Below are the code and all the weights of a small trained network. Each question names an input and a target symbol and asks about switching units off, where a switched-off unit gives its printed mean instead of its output.

import numpy as np


def w(rows, s, z=0):
    codes = np.array(rows[::2]) - 128.0
    scale = np.full(codes.shape[1], s)
    scale[-1] = z or s
    return codes * scale


def norm(h):
    return h / np.sqrt((h * h).mean(-1, keepdims=True) + 1e-5)


def f(y):
    return np.maximum(y, 0)


def softmax(a):
    e = np.exp(a - a.max(-1, keepdims=True))
    return e / e.sum(-1, keepdims=True)


def log_softmax(a):
    a = a - a.max(-1, keepdims=True)
    return a - np.log(np.exp(a).sum(-1, keepdims=True))


def net(x, mask):
    ids = ['δεηθλξ'.index(c) for c in x.split()]
    T = len(ids)
    res = E[ids] + P[:T]
    u = 0
    for l in range(2):
        r = norm(res)
        for j in range(2):
            rows = slice(3 * j, 3 * j + 3)
            q, k, v = (r @ M[l][rows].T for M in (Q, K, V))
            z = softmax(np.where(np.tri(T) > 0, q @ k.T / 3**0.5, -1e9)) @ v
            o = O[l][rows]
            res = res + np.where(mask[u + j], z, o[:, -1]) @ o[:, :-1]
        u += 2
        y = f(norm(res) @ A[l][:, :-1].T + A[l][:, -1])
        res = res + np.where(mask[u : u + 12], y, B[l][:, -1]) @ B[l][:, :-1]
        u += 12
    return log_softmax(norm(res)[-1] @ U[:, :-1].T + U[:, -1])


Q, K, V, O, A, B = {}, {}, {}, {}, {}, {}
E = w([
[111,77,82,119,32,152,140,250],'δ',
[146,103,104,157,150,82,14,191],'ε',
[70,147,120,103,103,154,102,217],'η',
[122,123,191,70,167,193,87,92],'θ',
[112,33,116,79,115,158,152,94],'λ',
[166,135,111,76,169,34,167,81],'ξ',
],0.019)
P = w([
[5,92,130,127,76,105,136,86],'0',
[61,94,114,94,115,107,117,143],'1',
[87,105,122,117,119,104,115,123],'2',
[108,126,126,128,112,132,122,126],'3',
[123,135,128,134,117,132,135,140],'4',
[140,148,137,142,133,138,150,145],'5',
[150,147,141,167,145,142,155,151],'6',
[151,150,135,170,151,150,160,160],'7',
[156,141,140,185,155,156,158,166],'8',
],0.011)
Q[0] = w([
[143,158,31,124,113,127,149,227],'L0H0',
[138,190,48,125,116,67,176,120],'L0H0',
[167,3,62,81,118,147,157,107],'L0H0',
[171,92,101,159,73,117,132,47],'L0H1',
[146,147,157,186,65,145,136,136],'L0H1',
[114,153,57,103,129,157,137,209],'L0H1',
],0.0068)
K[0] = w([
[255,143,81,220,116,161,186,111],'L0H0',
[79,128,110,95,145,29,161,100],'L0H0',
[79,18,176,106,91,139,102,108],'L0H0',
[46,51,22,118,90,98,116,155],'L0H1',
[156,173,70,223,137,183,74,172],'L0H1',
[216,129,175,154,190,113,206,119],'L0H1',
],0.0066)
V[0] = w([
[3,62,199,151,112,129,108,124],'L0H0',
[93,110,146,168,112,189,54,193],'L0H0',
[161,152,210,145,137,154,91,211],'L0H0',
[142,200,141,117,99,50,123,87],'L0H1',
[80,67,103,57,91,102,189,91],'L0H1',
[100,40,32,205,101,78,166,156],'L0H1',
],0.0063)
O[0] = w([
[177,161,82,152,184,3,246,71,219],'L0H0',
[98,167,18,34,179,60,59,136,133],'L0H0',
[31,211,152,86,115,158,215,41,78],'L0H0',
[39,47,68,91,108,155,81,110,112],'L0H1',
[181,184,190,67,190,94,73,127,255],'L0H1',
[142,141,64,23,167,204,153,2,165],'L0H1',
],0.0057,0.0065)
A[0] = w([
[46,59,157,141,108,113,170,83,89],'L0N0',
[217,128,147,172,148,100,85,133,140],'L0N1',
[254,76,153,137,42,149,132,144,75],'L0N2',
[145,134,157,102,96,84,111,182,49],'L0N3',
[42,191,62,90,101,109,75,180,107],'L0N4',
[173,132,113,125,163,70,103,94,208],'L0N5',
[117,163,199,160,177,138,80,105,103],'L0N6',
[96,127,109,108,128,100,181,189,250],'L0N7',
[80,68,158,147,152,151,90,210,141],'L0N8',
[202,120,228,121,163,150,177,150,119],'L0N9',
[79,112,107,144,60,113,211,128,79],'L0N10',
[124,149,90,78,128,221,94,58,113],'L0N11',
],0.0079,0.0025)
B[0] = w([
[87,254,201,71,164,56,146,237,143],'L0N0',
[73,66,52,152,106,154,150,153,198],'L0N1',
[191,100,33,153,86,169,149,130,177],'L0N2',
[176,91,94,134,144,126,70,103,168],'L0N3',
[157,84,188,228,135,168,107,28,225],'L0N4',
[35,162,153,171,99,163,176,140,254],'L0N5',
[195,87,105,125,154,177,182,85,162],'L0N6',
[150,192,194,88,56,102,80,146,211],'L0N7',
[101,138,168,70,175,115,93,56,182],'L0N8',
[76,71,73,207,114,100,125,38,217],'L0N9',
[233,117,89,170,97,110,61,128,148],'L0N10',
[108,129,213,108,172,8,119,177,149],'L0N11',
],0.006,0.0073)
Q[1] = w([
[129,205,113,129,93,98,59,156],'L1H0',
[108,161,95,104,125,127,143,117],'L1H0',
[138,77,5,66,145,19,183,100],'L1H0',
[141,179,148,82,108,33,59,170],'L1H1',
[91,130,97,130,83,19,181,66],'L1H1',
[213,145,163,155,122,202,126,1],'L1H1',
],0.0086)
K[1] = w([
[114,139,72,187,85,152,122,148],'L1H0',
[142,69,97,104,122,78,99,121],'L1H0',
[113,145,117,45,115,40,168,12],'L1H0',
[74,130,95,195,98,94,92,141],'L1H1',
[122,169,91,106,111,44,168,112],'L1H1',
[127,120,77,74,182,155,113,93],'L1H1',
],0.011)
V[1] = w([
[153,145,94,113,1,147,167,147],'L1H0',
[79,226,181,139,113,144,24,203],'L1H0',
[75,154,93,158,188,106,111,22],'L1H0',
[159,89,89,170,120,81,53,167],'L1H1',
[110,137,35,125,205,149,158,87],'L1H1',
[118,169,206,34,207,134,148,36],'L1H1',
],0.0052)
O[1] = w([
[104,210,82,157,254,127,40,51,45],'L1H0',
[133,68,32,120,109,60,135,119,28],'L1H0',
[132,125,95,120,216,128,172,203,230],'L1H0',
[113,143,170,133,145,152,205,104,138],'L1H1',
[58,92,170,157,40,141,154,174,139],'L1H1',
[161,103,35,113,97,153,102,127,254],'L1H1',
],0.0076,0.0043)
A[1] = w([
[190,106,58,176,157,164,89,153,75],'L1N0',
[135,66,98,177,108,182,167,48,61],'L1N1',
[120,145,104,117,129,104,183,139,3],'L1N2',
[118,148,102,172,148,65,179,151,202],'L1N3',
[105,122,202,114,117,122,145,95,160],'L1N4',
[81,127,152,40,161,143,167,81,131],'L1N5',
[115,159,133,121,124,82,188,81,182],'L1N6',
[99,104,186,96,176,125,92,96,100],'L1N7',
[151,254,132,141,135,186,104,65,56],'L1N8',
[177,96,98,92,87,135,169,177,179],'L1N9',
[97,165,243,89,151,119,167,169,104],'L1N10',
[90,113,73,159,139,158,159,116,112],'L1N11',
],0.0091,0.0027)
B[1] = w([
[128,192,154,63,196,187,139,162,194],'L1N0',
[45,2,27,221,101,53,134,68,225],'L1N1',
[160,133,163,130,163,161,44,109,162],'L1N2',
[156,159,114,147,98,198,141,117,219],'L1N3',
[158,219,68,145,207,136,125,158,185],'L1N4',
[177,171,167,129,104,84,147,200,228],'L1N5',
[138,101,161,71,125,181,129,185,209],'L1N6',
[107,139,124,101,87,164,178,118,182],'L1N7',
[31,163,150,157,110,150,151,101,157],'L1N8',
[71,135,124,200,148,156,156,71,254],'L1N9',
[207,160,126,75,164,174,227,188,213],'L1N10',
[103,92,163,158,60,109,196,75,184],'L1N11',
],0.0083,0.0064)
U = w([
[60,194,197,152,188,93,131,77,101],'δ',
[160,150,173,127,173,151,199,180,178],'ε',
[128,148,3,132,167,120,104,179,3],'η',
[164,127,177,207,138,17,90,180,140],'θ',
[93,77,124,198,110,93,190,118,206],'λ',
[120,53,184,101,134,165,75,154,105],'ξ',
],0.0072,0.0024)

Each question gives the input, a string of symbols that net reads in full, and the target symbol t.
The units are the heads (3 rows each of Q, K, V and O) and the neurons (one row each of A and B). Each row of codes is followed by its name. A weight is (code - 128) times the scale printed after its matrix; where a second scale follows, it is the last column's (O, A, B and U).
mask holds one flag per unit, layer by layer, with each layer's heads first. A switched-off unit (its flag False) gives its mean, the last column of its rows in O or B, instead of its output. The means were averaged over made-up inputs and are rounded, as every weight is.
A unit's drop is (log p(t) with every unit on - log p(t) with that unit switched off) / (log p(t) with every unit on - log p(t) with every unit switched off).
The circuit of an input: a set's keep is (log p(t) with only the set's units on - log p(t) with every unit switched off) / (log p(t) with every unit on - log p(t) with every unit switched off). Starting from the 12 units with the biggest drops (on a tie, the unit counted first), units are removed one at a time, each time the one whose removal leaves the highest keep (on an exact tie, the one counted first), for as long as the keep stays at least 0.8.
units of the circuit, in order: the units of the circuit, biggest drop first
k most important neurons: the k neurons with the biggest drops, biggest first
k most important neurons of layer l: the k neurons of layer l with the biggest drops, biggest first
which heads matter: for each layer, one digit per head in row order, 1 if its drop is at least 0.15 and else 0, layers parted by /
drop when u is switched off: that unit's drop, to one decimal
input λ λ η ξ θ η θ λ δ, target θ: units of the circuit, in order	(L0H1 L0N7 L1H0 L1H1)
input ξ ξ θ λ δ η, target δ: units of the circuit, in order	(L1H0 L1H1)
input η θ ξ η η η η ε, target η: most important neuron	(L1N0)
input λ ξ θ λ δ δ δ δ δ, target δ: units of the circuit, in order	(L1H0 L1H1 L0N7)
input η η ξ θ η θ η λ δ, target η: units of the circuit, in order	(L1H0 L0H0 L0N7)
input δ ξ θ ξ ξ ε δ, target ξ: which heads matter	11 / 10
input ξ ε η η η δ, target η: units of the circuit, in order	(L1H0 L0N7 L0H0)
input λ δ λ ξ ξ ξ δ ε, target ξ: units of the circuit, in order	(L0H0 L0H1 L0N8)
input η δ δ ε, target δ: units of the circuit, in order	(L1H1 L0H0)
input ξ ε ξ λ ε λ ε, target ε: 2 most important neurons of layer 0	(L0N9 L0N8)
input λ ξ δ, target ε: 2 most important neurons of layer 1	(L1N1 L1N9)
input δ λ δ, target δ: units of the circuit, in order	(L0N7 L1H0 L1H1)
input λ ε ξ ε ε ξ ε, target λ: which heads matter	11 / 11
input η η λ λ λ η, target η: 3 most important neurons of layer 1	(L1N5 L1N10 L1N11)
input λ λ ε, target ε: units of the circuit, in order	(L0H1 L1H1 L1H0 L1N10)
input ξ ε θ ξ δ ε, target ξ: most important neuron	(L0N1)
input η δ λ δ ε ε, target δ: which heads matter	10 / 01
input ξ ε η ε, target λ: which heads matter	01 / 11
input ξ δ η θ θ, target λ: 2 most important neurons of layer 0	(L0N6 L0N9)
input η η ξ λ ε δ η λ η, target δ: 2 most important neurons	(L0N4 L1N8)
input η η ε, target η: which heads matter	10 / 10
input λ ε ε ξ, target ε: most important neuron of layer 0	(L0N4)
input δ ε δ θ η, target θ: drop when L0N4 is switched off	0.2
input θ ε η λ λ θ η, target θ: drop when L0N4 is switched off	0.1
input ε ε θ ξ ε δ η η ξ, target λ: drop when L1N4 is switched off	0.0
input ξ δ η λ ξ ξ ε δ, target ξ: drop when L0N10 is switched off	0.1
input η ξ λ λ η, target ξ: most important neuron	(L0N4)
